Facts:
[batrisar plakar skikle zogrom] ψ klebe
[batrisar fligro lavistuk] ψ steflam
[batrisar faskotror mavok sketir] ψ brolil
[batrisar sketir] ψ stostul
[beklur plabufes tridil] ψ gasuk
[beklur grifla kligratim] ψ mevin
[beklur fligro gruran trefa] ψ mastu
[beklur] ψ drusol
[beklur gruran] ψ bisar
[bralok gubril] ψ malustok
[bralok stestus] ψ mikla
[bralok kligratim listo pafes] ψ grutefos
[bralok draflumi] ψ plefles
[bralok dokleto draflumi mekles] ψ luflim
[bralok flasak sketir] ψ nemas
[bralok stiga] ψ desem
[brosto fabuk plabufes pleklen] ψ gropadris
[dokleto fifle sketir tridil] ψ klozo
[dokleto zogrom] ψ lakor
[dokleto pleklen] ψ dolon
[dokleto draflumi] ψ flezi
[fabuk stustas] ψ zufik
[fabuk lavistuk] ψ plelar
[fabuk] ψ druru
[faskotror sketir] ψ zatre
[faskotror klalepler skibomem] ψ flifus
[faskotror gubril] ψ dreklum
[fifle lavistuk toste zitamam] ψ plobril
[fifle] ψ flustos
[fifle gradrokli toste] ψ mobror
[fifle ribe] ψ muskur
[flasak fligro suflise zogrom] ψ skime
[flasak] ψ nogrok
[fligro kitebrus suguk] ψ drosul
[fligro fupu gruran] ψ pafu
[fligro stiga zuzol] ψ kasuten
[fligro gadran] ψ trotreska
[flimuk suguk] ψ dedre
[flimuk] ψ vutrak
[fludrozo sketir] ψ stumu
[fludrozo] ψ novu
[fludrozo mekles] ψ tranul
[fludrozo pafes] ψ mikluk
[fludrozo fupu klalepler lostoga] ψ redir
[fupu] ψ sakis
[fupu skikle] ψ klukler
[fupu] ψ babrak
[gadran] ψ nopla
[gadran mavok suflise] ψ plaser
[gradrokli pafes] ψ legrem
[gradrokli gubril] ψ griflu
[grifla kitebrus listo tridil] ψ skeklun
[grifla] ψ drizi
[gruran stestus] ψ radrum
[gruran] ψ bramo
[gruran] ψ makle
[gruran gubril tridil] ψ bofa
[gubril toste] ψ noso
[gubril zutrol] ψ nutro
[gubril lostoga] ψ malak
[kitebrus] ψ vugagrem
[kitebrus klalepler stiga] ψ dreken
[klalepler lostoga skikle] ψ plokal
[klalepler] ψ dronukluk
[kligo skikle] ψ klumik
[kligo] ψ gradudon
[lavistuk ribe stestus] ψ tozun
[lavistuk lazul listo] ψ puplu
[lavistuk trefa] ψ vovolum
[lazul lostoga ribe] ψ dapal
[lemek suguk] ψ gritron
[lemek] ψ flirus
[lostoga] ψ kleskanu
[lostoga] ψ plaliklo
[lostoga toste] ψ gatres
[mavok suflise] ψ kuvu
[mekles pafes] ψ fifo
[mekles tivuflok] ψ klelar
[mekles neskun] ψ tiflem
[pafes sketir] ψ tuder
[pafes] ψ driskure
[pafes skikle zutrol] ψ dela
[plabufes zogrom] ψ lodrer
[plabufes] ψ bagres
[plakar] ψ pleros
[ribe zuzol] ψ klukla
[sketir skibomem] ψ fiflem
[sketir suflise] ψ mevuk
[sketir stustas] ψ babas
[skibomem] ψ kledraklus
[skibomem] ψ druse
[skikle] ψ nitrester
[skikle zitamam] ψ bebeni
[skikle] ψ pleske
[stustas] ψ gadrekler
[stustas toste] ψ duklo
[suguk] ψ geskupo
[zutrol] ψ brodri
φ 910 <- babas draflumi drosul druse fabuk faskotror fiflem flasak flifus flustos fupu gadrekler griflu gritron kasuten klalepler kligo listo malustok mikluk nemas skikle stumu suflise suguk trotreska zatre zutrol
φ 314 <- babrak bagres batrisar bebeni bisar bofa brodri brosto dapal dela dreken dreklum drizi dronukluk duklo fifle flezi fligro flirus fludrozo gasuk gradrokli gropadris gruran grutefos gubril kledraklus klelar kleskanu kligratim klukla klumik kuvu lakor lavistuk lazul legrem lodrer lostoga luflim makle malak mastu mavok mekles mevin mevuk mobror muskur nitrester nogrok nopla noso novu nutro pafes pafu plabufes plakar plaliklo plefles pleklen pleros pleske plokal radrum redir sakis skeklun sketir skibomem steflam stestus stiga stostul stustas tiflem tozun tranul trefa tridil tuder vovolum vugagrem zitamam zogrom zufik zuzol
φ 44 <- beklur bralok bramo brolil dedre desem dokleto dolon driskure druru drusol fifo flimuk gadran gatres geskupo gradudon grifla kitebrus klebe klozo klukler lemek melik mikla neskun plaser plelar plobril puplu ribe skime tivuflok toste vutrak

Known rows:
-3	16	9	7	-9	-8	-16	1	10	5	21	7	1	7	2	3	18	-2	26	-19	7	-9	23	-11	8	-10	7	-6	18	7	-20	-15	-10	-6	10	-8	-21	76	12	8	-17	5	33	-15	24	5	-14	20	2	3: klukler
-6	15	-9	0	-14	-24	-14	8	9	1	7	-26	-1	6	-17	4	-1	26	7	-10	-11	-12	-12	-19	-10	-12	19	-24	35	-22	-2	19	-2	0	31	9	13	7	13	10	2	-20	-2	-2	-20	15	3	-18	34	-7: fiflem
3	-3	-3	21	34	8	10	1	-2	-5	-3	14	-1	-7	6	-10	-18	-10	9	-10	-7	-5	9	5	1	5	4	15	-16	10	-6	1	17	-12	-13	16	6	-12	-9	-19	3	-19	12	-11	16	-9	14	2	-7	2: pafes
2	20	6	-5	-3	-1	-6	-2	14	3	7	17	17	2	-4	-10	9	-18	30	-22	9	-19	35	1	-3	-13	19	3	7	11	-16	-11	-5	-8	18	17	-23	63	6	15	-20	-1	40	-13	28	-3	-10	16	21	-6: ribe
-3	-4	0	26	27	3	0	-1	7	-5	0	-1	-14	1	12	4	-14	5	7	2	-6	5	1	0	15	5	-3	8	-18	-1	-8	2	13	-11	-19	-8	0	-1	3	-29	6	-13	15	-14	11	0	9	-8	-23	6: dapal
13	17	-4	-15	6	-24	0	14	14	2	12	-14	6	0	-20	-11	0	11	8	-21	-14	-21	3	-10	-20	-15	40	-24	18	-8	7	15	1	-6	25	25	6	-3	-1	7	-2	-26	3	5	0	11	2	-23	51	-3: zutrol
3	13	-4	-11	-10	-28	-9	11	18	1	9	-29	-3	9	-11	1	5	21	2	-10	-10	-10	-5	-16	0	-13	29	-28	19	-18	4	14	-4	-4	19	3	5	11	11	-2	2	-25	-1	1	-12	20	-3	-34	34	-2: flustos
0	12	-5	-4	-11	-26	-11	10	6	-1	9	-26	-1	7	-8	1	3	20	1	-11	-11	-11	-6	-21	-3	-11	25	-28	28	-15	2	11	-5	-2	23	8	12	13	8	4	4	-25	-5	3	-16	18	-3	-24	34	-1: stumu
-20	3	5	29	16	11	-3	-21	-21	-14	-5	8	-10	-7	22	4	-33	17	-1	3	-6	11	-1	-1	14	8	-10	-8	10	5	-4	-1	-9	-10	-26	6	15	7	-4	-2	6	-19	11	-17	2	-14	3	-3	-40	11: nopla
4	12	-5	-6	-8	-27	-11	13	7	0	11	-26	-2	8	-9	0	5	19	-2	-13	-11	-11	-7	-23	-3	-12	28	-27	23	-17	4	10	-3	-2	22	6	11	13	9	-1	6	-26	-5	8	-14	20	-5	-26	36	1: mikluk
2	3	1	17	35	9	11	-7	4	-7	-7	13	-1	-7	9	-9	-23	-6	11	-6	-6	-6	11	9	0	4	8	11	-20	8	-3	4	13	-15	-18	15	2	-10	-8	-16	3	-19	20	-14	20	-12	11	-6	-8	0: zuzol
3	23	8	-9	-2	0	-5	-6	12	0	5	18	19	2	1	-13	6	-16	26	-21	10	-18	39	0	1	-12	23	0	4	14	-13	-16	-11	-11	12	17	-22	67	5	14	-17	-4	40	-10	28	-4	-17	11	18	-3: grifla
-5	-3	1	17	29	8	10	-6	-4	-4	-3	14	0	-11	5	-12	-23	-10	8	-7	-4	1	11	10	5	4	1	9	-8	11	-5	-1	9	-14	-19	18	9	-13	-13	-9	1	-23	8	-18	12	-12	17	-1	-16	-2: zogrom
-12	-14	0	16	11	1	2	-4	1	-1	-2	-5	-10	-1	15	-2	-11	-9	0	4	2	13	5	7	31	4	-7	5	-8	3	-8	-7	5	-11	-30	-4	6	1	-4	-21	6	-23	-1	-23	-1	0	14	-12	-33	-5: bagres
-17	21	7	8	-19	0	-20	-14	-5	-2	10	12	8	3	6	2	4	1	21	-14	9	-6	23	-10	10	-8	1	-9	33	7	-19	-16	-21	-5	12	3	-10	79	11	25	-16	1	32	-16	12	-3	-18	21	-4	0: plaser
4	0	1	17	35	8	11	-5	2	-9	-5	12	-1	-7	12	-11	-23	-9	9	-6	-6	-3	14	9	4	3	8	10	-21	9	-2	1	12	-14	-19	16	2	-10	-9	-19	4	-21	17	-11	19	-9	9	-8	-9	2: kligratim
-7	-14	-4	5	19	2	12	-2	3	2	-6	5	2	-9	1	-15	-16	-29	7	-5	6	4	16	20	19	2	-1	14	-10	10	-8	-3	14	-13	-24	20	7	-17	-14	-13	-1	-29	-3	-28	2	-5	26	-6	-18	-18: brosto
-3	-7	5	28	30	-1	1	2	1	-1	14	2	-21	-2	9	4	-9	7	6	-4	-8	6	-4	-2	11	6	-5	3	-7	3	-8	0	11	-11	-25	-12	4	-2	-4	-24	1	-10	8	-17	18	-1	14	2	-30	7: nitrester
-3	-4	0	30	26	3	0	0	1	-6	2	1	-14	0	13	5	-14	6	7	0	-7	5	-2	-3	12	5	-6	8	-13	1	-10	1	14	-10	-19	-8	4	0	1	-27	6	-12	13	-12	11	-2	10	-3	-23	5: redir
-4	-2	5	21	25	4	1	-8	3	-7	-4	0	-13	1	21	3	-17	7	2	4	-5	8	4	0	18	4	0	3	-18	2	-3	-1	5	-13	-27	-6	0	6	2	-28	7	-17	16	-11	14	-3	3	-16	-27	10: makle

Rows:
No name comes twice in this set of rows, the named rows included.
11	20	1	-16	4	-22	1	9	13	-1	9	-13	6	0	-17	-11	-5	14	6	-20	-13	-20	3	-10	-19	-14	39	-29	20	-7	9	15	-4	-8	20	26	6	-2	-1	12	-2	-29	3	5	1	9	-1	-25	46	-2 -> fupu
-3	13	1	9	-16	-5	-17	6	-2	1	13	8	7	10	6	-2	21	-12	19	-18	7	-11	24	-17	12	-7	5	3	15	10	-23	-25	-6	-2	17	-1	-14	80	12	4	-11	0	27	-6	14	6	-15	23	10	2 -> fifo
-11	25	9	0	-9	5	-9	-17	-7	-3	6	26	19	-5	0	-11	-6	-9	26	-22	10	-16	34	0	-3	-9	12	-8	30	16	-14	-14	-22	-9	13	27	-10	67	0	37	-20	-4	37	-18	18	-14	-14	23	8	-3 -> gadran
12	17	-13	-29	-15	-34	7	10	2	4	3	-28	4	16	-23	6	-13	29	4	-15	-2	-9	2	-25	-36	-12	25	-27	23	-16	-8	3	-11	-13	-6	-12	6	20	24	12	26	-31	-7	15	-13	22	8	-27	8	-14 -> gritron
-1	14	-5	-7	-12	-25	-11	6	6	-1	8	-25	-1	8	-9	0	-1	22	-1	-10	-10	-9	-6	-18	-2	-12	27	-31	29	-16	5	12	-8	-3	19	9	11	13	8	6	4	-27	-4	2	-17	16	-4	-27	31	-1 -> nemas
-2	16	3	-6	-9	-2	-6	-1	4	4	7	18	19	0	-3	-15	11	-25	26	-24	12	-16	36	0	4	-11	13	4	16	15	-19	-19	-7	-7	17	20	-15	64	1	18	-18	-6	29	-14	18	-3	-8	22	17	-8 -> dokleto
3	1	-16	4	8	-5	28	-1	-12	2	-3	0	0	10	-18	18	-36	17	5	-17	10	13	11	-9	-34	7	-13	11	-14	2	-25	-16	8	-27	-57	-32	0	13	25	-25	31	-17	7	9	-3	2	34	-4	-52	-16 -> flirus
18	6	13	-18	15	-35	4	23	9	14	51	-5	-15	-6	-31	-14	11	13	9	-37	-17	-15	-3	-10	-28	-12	40	-46	38	8	9	8	-7	-9	1	16	11	-9	-19	18	-15	-24	-15	-7	27	10	12	-7	29	2 -> kligo
10	19	-4	-13	4	-21	-1	10	13	0	8	-14	8	0	-19	-10	-6	15	10	-20	-13	-21	2	-11	-22	-14	36	-25	23	-12	7	18	-1	-5	28	28	9	-4	2	14	-2	-26	2	4	-4	8	2	-22	48	-6 -> klalepler
-6	19	1	-10	-13	-23	-10	-4	0	-6	6	-22	-1	5	-4	-1	-9	30	-3	-8	-9	-7	-5	-19	-3	-12	26	-39	35	-15	8	11	-18	-5	12	12	13	16	7	17	4	-29	-1	2	-16	12	-9	-30	25	3 -> trotreska
0	21	-1	-15	-5	-18	-1	-2	0	-4	4	-11	10	-3	-15	-11	-14	15	3	-17	-10	-17	3	-8	-17	-12	35	-33	34	-7	10	14	-12	-6	21	35	14	0	-3	25	-3	-32	-1	0	-12	4	1	-22	41	-6 -> suflise
12	15	2	-15	6	-25	1	12	12	3	17	-12	2	-1	-21	-13	-1	12	8	-23	-13	-18	2	-10	-20	-13	39	-31	25	-7	8	14	-4	-7	18	24	7	-3	-4	13	-5	-28	-3	0	3	9	3	-21	44	-4 -> skikle

Now the same objects, written a new way:
Known rows:
1	14	4	-4	23	24	37	4	-5	7	-22	0	36: drosul
17	16	-6	9	46	14	28	8	-14	0	8	-1	-5: nutro
8	11	-8	-24	51	35	70	16	-19	8	-8	-13	-2: grifla
15	17	-24	-4	33	15	38	10	-17	-18	-11	6	-23: skibomem
7	2	-15	-27	46	33	60	13	-42	4	-9	-21	-8: dokleto
9	9	-6	7	30	13	29	-4	-19	3	1	5	-12: stostul
8	7	-5	-29	39	28	67	4	-26	7	-19	-2	-11: gadran
7	4	-5	-31	54	31	55	11	-37	-5	2	-16	3: tivuflok
14	17	-28	9	40	21	47	21	-8	-4	-4	-5	-16: stestus
16	15	-4	8	48	9	34	7	-9	-4	0	5	-3: sakis
12	11	-33	-5	41	20	36	20	-23	-31	4	-9	-13: mekles
8	0	8	-25	57	16	64	5	-25	11	-7	-5	17: vutrak
2	-2	14	-19	39	25	55	-10	-27	23	-2	-2	2: skime
9	-3	8	-13	48	22	55	4	-40	33	-8	-21	2: druru
1	17	5	-1	22	32	33	2	-7	11	-19	-2	29: kasuten
25	27	-20	0	50	17	39	25	-14	-11	-12	-2	-20: lostoga
13	2	-11	6	43	1	43	8	-7	-8	-1	4	8: flirus
4	23	9	-10	20	33	21	-1	-18	7	-20	3	23: flifus
10	14	-3	15	40	18	37	8	-5	9	10	-1	-4: bofa
18	21	-23	3	44	21	36	21	-19	-10	-2	-8	-19: gradrokli

Rows:
No name comes twice in this set of rows, the named rows included.
12	13	-9	5	35	12	30	0	-16	-5	1	9	-13 -> kledraklus
5	17	-1	-1	20	29	24	6	-28	15	-25	-16	18 -> gadrekler
12	7	-28	3	31	9	44	13	-24	-10	-13	-3	-18 -> zogrom
17	16	-7	5	46	12	27	9	-18	-7	6	-2	-5 -> brodri
10	2	14	-12	52	25	56	3	-33	37	-6	-17	3 -> plelar
15	9	15	-24	60	20	49	5	-35	13	-7	-8	8 -> gradudon
9	13	-5	-29	51	29	71	16	-18	6	-13	-7	0 -> kitebrus
8	9	-10	-22	47	35	74	17	-20	15	-14	-15	-4 -> beklur
17	15	4	7	47	12	27	4	-11	-3	8	7	-1 -> redir
20	19	-26	7	40	19	41	23	-19	-4	-10	-8	-23 -> fifle
10	-6	-8	18	37	7	34	3	-25	14	4	-12	-2 -> gropadris
12	13	-29	8	38	21	47	20	-10	-5	-7	-7	-16 -> tridil

